Below are the code and all the weights of a small trained network. Each question names an input and a target symbol and asks about switching units off, where a switched-off unit gives its printed mean instead of its output.

import numpy as np


def w(rows, s, z=0):
    codes = np.array(rows[::2]) - 128.0
    scale = np.full(codes.shape[1], s)
    scale[-1] = z or s
    return codes * scale


def f(y):
    return y / 2 * (1 + np.tanh(0.7978845608 * (y + 0.044715 * y**3)))


def softmax(a):
    e = np.exp(a - a.max(-1, keepdims=True))
    return e / e.sum(-1, keepdims=True)


def log_softmax(a):
    a = a - a.max(-1, keepdims=True)
    return a - np.log(np.exp(a).sum(-1, keepdims=True))


def net(x, mask):
    ids = ['ΓΠαβζθξτψ'.index(c) for c in x.split()]
    T = len(ids)
    res = E[ids] + P[:T]
    u = 0
    for l in range(3):
        q, k, v = (res @ M[l].T for M in (Q, K, V))
        z = softmax(np.where(np.tri(T) > 0, q @ k.T / 3**0.5, -1e9)) @ v
        res = res + np.where(mask[u], z, O[l][:, -1]) @ O[l][:, :-1]
        u += 1
        y = f(res @ A[l][:, :-1].T + A[l][:, -1])
        res = res + np.where(mask[u : u + 4], y, B[l][:, -1]) @ B[l][:, :-1]
        u += 4
    return log_softmax(res[-1] @ U[:, :-1].T + U[:, -1])


Q, K, V, O, A, B = {}, {}, {}, {}, {}, {}
E = w([
[190,169,94],'Γ',
[176,128,170],'Π',
[224,175,89],'α',
[106,241,215],'β',
[156,21,47],'ζ',
[151,185,157],'θ',
[50,92,82],'ξ',
[112,248,117],'τ',
[86,237,140],'ψ',
],0.015)
P = w([
[140,111,50],'0',
[40,86,101],'1',
[134,124,110],'2',
[29,72,104],'3',
[131,141,119],'4',
[3,24,157],'5',
[134,172,113],'6',
[6,50,133],'7',
],0.0076)
Q[0] = w([
[142,39,119],'0.h1',
[248,171,210],'0.h1',
[115,2,17],'0.h1',
],0.0083)
K[0] = w([
[166,1,98],'0.h1',
[219,170,159],'0.h1',
[96,4,76],'0.h1',
],0.0098)
V[0] = w([
[135,237,255],'0.h1',
[252,117,172],'0.h1',
[116,206,122],'0.h1',
],0.0093)
O[0] = w([
[112,83,166,2],'0.h1',
[159,146,172,62],'0.h1',
[148,4,149,134],'0.h1',
],0.011,0.0054)
A[0] = w([
[130,83,96,238],'0.n1',
[107,87,5,200],'0.n2',
[66,153,116,130],'0.n3',
[65,109,144,7],'0.n4',
],0.013,0.002)
B[0] = w([
[136,255,163,151],'0.n1',
[115,172,172,247],'0.n2',
[89,137,87,162],'0.n3',
[49,195,45,144],'0.n4',
],0.0091,0.015)
Q[1] = w([
[18,207,79],'1.h1',
[170,2,142],'1.h1',
[177,247,109],'1.h1',
],0.0049)
K[1] = w([
[41,155,107],'1.h1',
[2,218,169],'1.h1',
[59,91,65],'1.h1',
],0.008)
V[1] = w([
[254,57,129],'1.h1',
[167,169,214],'1.h1',
[56,70,128],'1.h1',
],0.006)
O[1] = w([
[120,99,119,2],'1.h1',
[133,139,246,149],'1.h1',
[146,57,125,48],'1.h1',
],0.013,0.0047)
A[1] = w([
[25,105,90,1],'1.n1',
[251,173,125,98],'1.n2',
[1,114,43,243],'1.n3',
[245,128,230,58],'1.n4',
],0.009,0.0031)
B[1] = w([
[137,140,84,175],'1.n1',
[1,63,90,192],'1.n2',
[230,133,108,248],'1.n3',
[68,91,55,169],'1.n4',
],0.0079,0.012)
Q[2] = w([
[106,139,136],'2.h1',
[77,254,186],'2.h1',
[112,101,8],'2.h1',
],0.0064)
K[2] = w([
[192,156,126],'2.h1',
[210,171,2],'2.h1',
[79,118,115],'2.h1',
],0.006)
V[2] = w([
[160,156,135],'2.h1',
[154,28,2],'2.h1',
[223,130,153],'2.h1',
],0.008)
O[2] = w([
[55,88,94,225],'2.h1',
[79,87,126,36],'2.h1',
[134,254,127,4],'2.h1',
],0.0087,0.0042)
A[2] = w([
[88,254,123,3],'2.n1',
[250,183,192,159],'2.n2',
[127,39,50,11],'2.n3',
[154,202,184,183],'2.n4',
],0.0086,0.0032)
B[2] = w([
[1,62,146,253],'2.n1',
[250,174,183,142],'2.n2',
[133,58,56,153],'2.n3',
[222,114,183,169],'2.n4',
],0.0074,0.013)
U = w([
[143,104,104,155],'Γ',
[81,59,173,182],'Π',
[121,32,110,45],'α',
[93,94,248,144],'β',
[46,125,169,44],'ζ',
[135,117,141,255],'θ',
[111,178,174,131],'ξ',
[159,124,216,137],'τ',
[154,117,163,104],'ψ',
],0.012,0.0068)

Each question gives the input, a string of symbols that net reads in full, and the target symbol t.
The units are the heads (3 rows each of Q, K, V and O) and the neurons (one row each of A and B). Each row of codes is followed by its name. A weight is (code - 128) times the scale printed after its matrix; where a second scale follows, it is the last column's (O, A, B and U).
mask holds one flag per unit, layer by layer, with each layer's heads first. A switched-off unit (its flag False) gives its mean, the last column of its rows in O or B, instead of its output. The means were averaged over made-up inputs and are rounded, as every weight is.
A unit's drop is (log p(t) with every unit on - log p(t) with that unit switched off) / (log p(t) with every unit on - log p(t) with every unit switched off).
The circuit of an input: a set's keep is (log p(t) with only the set's units on - log p(t) with every unit switched off) / (log p(t) with every unit on - log p(t) with every unit switched off). Starting from the 12 units with the biggest drops (on a tie, the unit counted first), units are removed one at a time, each time the one whose removal leaves the highest keep (on an exact tie, the one counted first), for as long as the keep stays at least 0.8.
units of the circuit, in order: the units of the circuit, biggest drop first
unit that matters most: the unit with the biggest drop
k most important neurons: the k neurons with the biggest drops, biggest first
k most important neurons of layer l: the k neurons of layer l with the biggest drops, biggest first
drop of u: that unit's drop, to one decimal
input α ξ ζ β ζ τ Π, target Π: 2 most important neurons : 1.n3, 1.n4
input α α α ζ ζ ζ ζ, target ζ: units of the circuit, in order : 2.n1, 0.h1, 0.n2
input ψ ξ α ζ, target ζ: units of the circuit, in order : 0.n2, 2.n1, 0.h1
input ψ ξ ξ Γ α, target α: most important neuron : 1.n2
input α ζ α Γ α α Π, target Π: units of the circuit, in order : 1.n4, 0.h1, 1.n2, 0.n4
input α Π α ζ ξ α, target ζ: 3 most important neurons : 1.n3, 1.n2, 0.n3
input α α Γ ψ α τ, target Γ: 2 most important neurons of layer 0 : 0.n2, 0.n4
input ξ α ξ θ α ξ ξ Γ, target ζ: 3 most important neurons of layer 0 : 0.n2, 0.n3, 0.n4
input ζ ξ ξ Γ, target ζ: units of the circuit, in order : 0.n2, 2.n1, 0.h1, 1.h1
input Π Π θ, target Π: 4 most important neurons : 1.n4, 1.n3, 0.n4, 0.n2
input α ζ α ψ, target Γ: 3 most important neurons : 1.n3, 0.n4, 0.n2
input α τ β Π θ, target Π: 3 most important neurons : 1.n4, 1.n3, 0.n2
input α ξ ξ ξ ψ τ, target Γ: 2 most important neurons of layer 0 : 0.n4, 0.n3
input Π α Γ ζ α α α τ, target θ: 4 most important neurons : 0.n2, 1.n3, 2.n1, 1.n2
input β θ ζ Π ξ τ, target θ: 3 most important neurons : 0.n2, 1.n3, 1.n2
input ξ Π α ζ β α Γ, target Π: unit that matters most : 1.n3
input ζ ξ ζ α, target ζ: 2 most important neurons : 1.n3, 0.n2
input ζ α α ζ τ, target τ: 2 most important neurons : 0.n2, 1.n2
input ζ α ζ ζ, target ξ: 2 most important neurons of layer 1 : 1.n4, 1.n3
input ξ ζ α α α ζ, target ξ: most important neuron of layer 0 : 0.n2
input ψ α β, target β: 2 most important neurons of layer 0 : 0.n3, 0.n4
input ξ ζ θ β ξ, target ξ: 2 most important neurons of layer 2 : 2.n2, 2.n3
input ξ α α ζ ζ α τ, target τ: 3 most important neurons of layer 0 : 0.n2, 0.n1, 0.n4
input α τ ξ ψ, target Γ: drop of 0.n3 : 0.1
input θ ζ ξ, target ξ: drop of 0.n2 : 0.7
input ζ θ α τ α θ α, target α: drop of 1.n2 : 0.3
input α θ β τ β, target β: drop of 1.h1 : 0.0
